Each row is followed by its group and then its class within the group.
[-18   8 -19  20  63  24 -11  -2  22  22  27 -16 -13  13 -27 -54]  (95)/W
[ -7  -9  34   6 -17  13 -10  -4  33 -17  -9  -6   6  36  -3   4]  (95)/W
[-10  -9   8  13  22  16   4  -7  28   8  27 -14  16  23 -12 -25]  (95)/W
[  2  -6   6  10  13   9  -4  -2  23  -7  20 -16  -1  35   2  -3]  (95)/W
[ -6  -2   4   0  29   6   0   2  -3 -17 -14  -3  11  58  31  35]  (89)/E
[-13   0   9  11  10  11  -5  -6  14  -2  17  -9   4  34   1 -28]  (95)/W
[ -7   5  -8  -2  14  12  -6  -4 -30  21  -6  -3   8  47  20  39]  (89)/Z
[ -1   0   2  14  24  16  -6   0 -22  21  13 -10   6  44   5 -22]  (89)/E
[ 13   4   6   2  26  30   4   8  -7  14   1 -12 -17  15   4  14]  (89)/Z
[-19   4  -1 -15  18  19   7  -3  26 -12   8  -6   2  13  -3 -49]  (95)/Q
[-14  -4  -9   8  36  12   2   0  15 -26  20  -9   0   3 -27 -38]  (95)/Q
[ -2  -4  -4  -9  41  15  -1  -5 -20  31  12  -8   5  10 -17  11]  (89)/E
[-14 -13   8   6  16   6   8  -1  27  -9  13  -4  16  26 -20   6]  (95)/W
[  9 -13  -8   6  36  26  -2   0 -27  25   3 -13  13  33 -22  44]  (89)/E
[ -8  -3   1  11   5   1   3  -4  20  -5   7 -12   1  42  15 -38]  (95)/W
[ -4   0   9   7  28  18  -5 -15  32   3  12  -4   0  10 -30 -42]  (95)/Q
[-20  -4   6   4  -4   4  -1   3  28   2  -1  -3  -6  28  16   1]  (95)/Q
[  0  -9  11  18   8  -4  -8   2  28   5  14 -13   3  68   6   1]  (95)/W
[ -5  -6  22  23  -4   2  -9  -4  38 -13  13   0   6  32 -27 -21]  (95)/W
[-10  -2  15  16  16  -1  -8  -8  26   7  11  -2  -3  28 -10 -30]  (95)/W
[-16  -2  -2   4  12  21   2  -9  17 -15   2 -11   1   6 -13 -19]  (95)/Q
[ 13  -5 -14   4  35  17  -9   5 -12  19  -5  -8   4  26 -16   5]  (89)/E
[  1  -8   8 -10   1  17  -1  -6  16 -22 -15  -6   7  -1   3 -28]  (95)/Q
[ -6  -1   7  10  11   9  -4   0  33  29  29   5  -5  28 -23 -21]  (95)/W
[ -3 -13   3   3   9  14  -3  -2  34   0   9  -4 -14  10 -19  10]  (95)/W
[ -4  25  -6   8  20  25 -10  -8 -25  30  12  -3  -4  33 -17   9]  (89)/E
[ -6   7   1 -19 -13  -1 -12  -4  26  -6 -22   5   5  49  33  42]  (89)/Z
[-14   7   0   1  21  14 -10 -22  25   5   6  -6  11  31   2 -26]  (95)/Q
[ -9  -4   4   7  10  16   6 -11  30 -27   2 -20   1  43   1  -3]  (95)/Q
[ 31   5  -5  16  38  24  -3  -1 -15  -2  -5  -3   7  19 -18   7]  (89)/E
[  3 -13 -35   8  13  16  -4  -6  24  28  -4   5  15  29  14  20]  (95)/Q
[-12  -1   4  -2  19  13   8  -9  46  -5   8  -6  15   6 -12 -28]  (95)/Q
[ -6   7  -5   3  25  24 -10  -5 -11  24   5  -8   0  24  -8 -23]  (89)/Z
[  8   6 -15  13  45  20  -2 -10  -3  34  18  -5   4  42 -21   1]  (89)/E
[  8 -16 -10   0   3 -20 -16  -1   8  -6 -25  12  23  44  40  58]  (89)/E
[ -4   3 -11   7  17   6  -3  -3   0   2 -19  -2  11  28  15 -12]  (89)/Z
[-14  -6  -3  11  27  29  -8  -3  19   3  14  -9  -8   6 -24 -25]  (95)/Q

Each row is followed by its group and then its class within the group.
[ 33  -8 -11  20  -1 -41 -28 -17  -8 -20   6  -9  -7 -23 -20   6]  <23>/<46>
[ 14  27  -1  16  -1 -24  -9  -5   4 -18  12  -5  -5  10  -8  18]  <23>/<40>
[  7   5  -9  13 -15  -8 -37  -7  -6 -13  -3   3   1 -14   2   7]  <16>/<42>
[ 11  -3  -4  13  -2 -40 -17 -10  -3 -10   5   0  -1   5  -7   4]  <16>/<42>
[ 15  -1  -5  18 -10 -33 -47 -17  -7 -25   4  -4  -9 -11  -3   4]  <16>/<42>
[ 13  -3   5  16  -8 -34 -44 -17  -2 -27   9  -2  -6   1  -5   6]  <16>/<48>
[ 18  -7  -7  15 -11 -33 -47 -17  -7 -17   4  -4  -8 -14   0   3]  <23>/<37>
[ 14 -26   4  17  -7 -45 -55 -28 -14 -19   1  -6  -6 -33  -5  -5]  <16>/<43>
[ 14  16   4  17  -4 -44 -26  -8  10 -26  19   2  -7  30  -7  20]  <23>/<40>
[ 23 -12  -9  14   4 -30 -18 -15 -11 -13   1  -7  -9 -24 -14  -3]  <16>/<43>
[ 13 -24 -15  18 -26 -21 -83 -22 -30 -16 -12  -9  -6 -63   9 -12]  <16>/<43>
[ 39 -10   3  21  20 -67  25 -13   6 -14  19 -14   1   4 -44  19]  <16>/<43>
[  4  -3  -8  12 -13 -26 -49 -13 -10  -9   5  -5  -5 -17   9  -1]  <23>/<40>
[ 21  -3  -1  14   1 -26 -21 -14  -1 -22   2  -3  -9  -1 -18   9]  <16>/<48>
[ 23   3   5  16  10 -39  12 -21   6 -18  10   2   2  19 -23  20]  <16>/<42>
[ 20 -14 -10  12  -1 -35 -25 -16  -9  -8   6  -7 -12 -25  -9  -9]  <16>/<43>
[ 27  -5  15  21  22 -63  19 -12   6 -20  18   1  -4  32 -31  15]  <16>/<48>
[ 19   3  -8  22 -11 -25 -25 -12  -3 -13   0  -2   5 -22 -12   8]  <23>/<46>
[ 21  -3  -7  16   0 -20 -37 -14 -10 -17   4  -9 -14 -18  -6   6]  <16>/<48>
[ 21   5 -10  24 -11 -35 -27 -12  -2 -21   5  -1   1 -12 -14  11]  <23>/<46>
[  7  -3  -5  11 -16 -16 -36 -11  -8 -10   0  -3  -4 -12  -4   2]  <16>/<42>
[  8  -7  -1  20 -13 -39 -35 -11  -2 -16   5   4   9  -6  -4   7]  <23>/<37>
[  2  -2 -15  10 -15 -21 -45 -14 -17  -4   2  -9  -7 -29   7  -4]  <16>/<42>

Each row is followed by its group and then its class within the group.
[  3 -13  18  33   1 -35  -3 -34  28  21  -1 -34 -23   3  -4 -27]  vobo/Bobok
[ 20  14   6  18 -28 -15 -12  -7  42  15  -3 -15   0  -3  -4  -6]  nom/Ruves
[  7   9  12  19 -42 -14 -16  19  53  17 -18  -9  11  -8   9   6]  nom/Ruves
[ -2   0  11  22  -6 -44  -8 -32  35  24  18 -36 -19   4  -4 -32]  vobo/Bobok
[  1   7  10  18 -37  -9  -2  -6  11  21  16 -13  -1 -14   5 -10]  nom/Ruves
[ 20  -2   5  37  31 -44   0 -28  18  16  12 -28  -4  42 -13 -22]  vobo/gugo
[ 11  -1  -3 -15 -15 -11  14  14 -17  16   8   3   1  -9 -15   1]  kupu/rapas
[ 24  14   1   6 -13 -28 -13  13  11  27  17 -33   7  -4   2   5]  kupu/pite
[ -4   9  13  16 -36 -10 -17 -11  22  15   2  -9   0 -11  -4   8]  nom/Ruves
[  9   1  22  -3 -21 -27  -1   9  58  10  -9  -6  -9 -15  -1 -35]  Rel/vez
[  0  -6  16   1  -9 -12  27 -14  43  22  12 -15  -4  -2 -12 -32]  Rel/vez
[ 20  16   0  -9   7 -16   5  25  19  10  11  -8  35 -18 -18   1]  kupu/rapas
[  9  -7  17   5  -1 -29  -3  -6  39  21   1 -25 -14 -11  -8 -24]  Rel/vez
[ -2  -3  18  16 -22 -16 -11 -14  49  20   3 -23 -25 -17  -7 -25]  Rel/bodo
[ 17  21  15 -15  -4  -3  21  28 -23  12   5   0   6 -24 -13   3]  kupu/rapas
[ -4 -10  25  14 -13 -13   2  -2  22  22   3  -9 -32  -2   1  -2]  Rel/pizin
[ -7  -1  21  -9 -14 -23  15 -11  26  17   6  -3 -10  -9 -17  -6]  Rel/pizin
[  7  23  15 -11 -27 -23   1  21  20  12  18  -6  10 -20 -11   8]  kupu/nulu
[ 20  13  11   0 -12 -13  -1  20   4  13  18 -13   1 -14 -11   0]  kupu/nulu
[ 21  -4  13  29   6 -35  -1 -21  54   7  -1 -23 -18  14  -3 -33]  vobo/gugo
[ 17  -2  21  20  17 -24   2 -12  31   8  -1 -24  -6  16 -16 -20]  vobo/gugo
[-12   1  12  20 -30  -5   1 -10  -1   9   8  -7  23  -7   4 -13]  nom/Ruves
[ -3   6   9  33 -33 -19 -20 -22  27  22   5  -6  -8  10  -8 -18]  nom/Mem
[  4  -2  17  17 -14 -31   3  16  39  18   2 -22   5 -23  -4 -14]  Rel/vez
[ 14   0  13   5 -18 -23  19   7  33   5 -12 -15  -6 -16  -1  -9]  Rel/vez
[  5  21  -3   2 -12 -12 -10  25  20  10  -6   0  15  -2 -10  -2]  kupu/pite
[ -1   5   6  24 -45 -26   3 -11  41  17   6 -11  -7   8  -4  -8]  nom/Mem
[ 18  11  10  -8 -21 -11 -12   2  -6  20  14  -3   1 -17  -7   0]  kupu/rapas
[ -3  13  -6  53 -20 -29 -13  -4  47  25  32  -9  -7  -7   5 -14]  nom/falin

Each row is followed by its group and then its class within the group.
[ 22 -12  -1  24  -9   2 -15  23  -4  22 -33  -9 -15   4  11  17]  zul/P
[-15  -6 -29 -42  20 -10 -32  14 -12   8   9 -20   7 -33  40  14]  dako/K
[ 33   0  12  40 -44   2   1  17  -2  27 -31   2   1  42   0   2]  veno/M
[-10 -28   4  69  -6   1  12 -29  -4 -60  -8   0  -4  19 -10   6]  tuga/J
[ -7   2 -20 -39  10 -10 -21  14   5  20   5  -9   4  -9  25  -8]  dako/N
[-13 -34  -5   1 -20   1 -20  -1  -5 -16 -14   5 -14  16  14   7]  tuga/Y
[  0  19  22 -10  10  -5  -4  31  23  -4   4 -16 -11  17  23 -10]  dako/N
[-17 -29  10  32 -22  16  11  -6   5 -29  -8  10  -5   6  -9  -2]  tuga/V
[ 15  11  12  15  -6  -1 -10  26  19  13 -32  -7 -15  -8   3  18]  zul/P
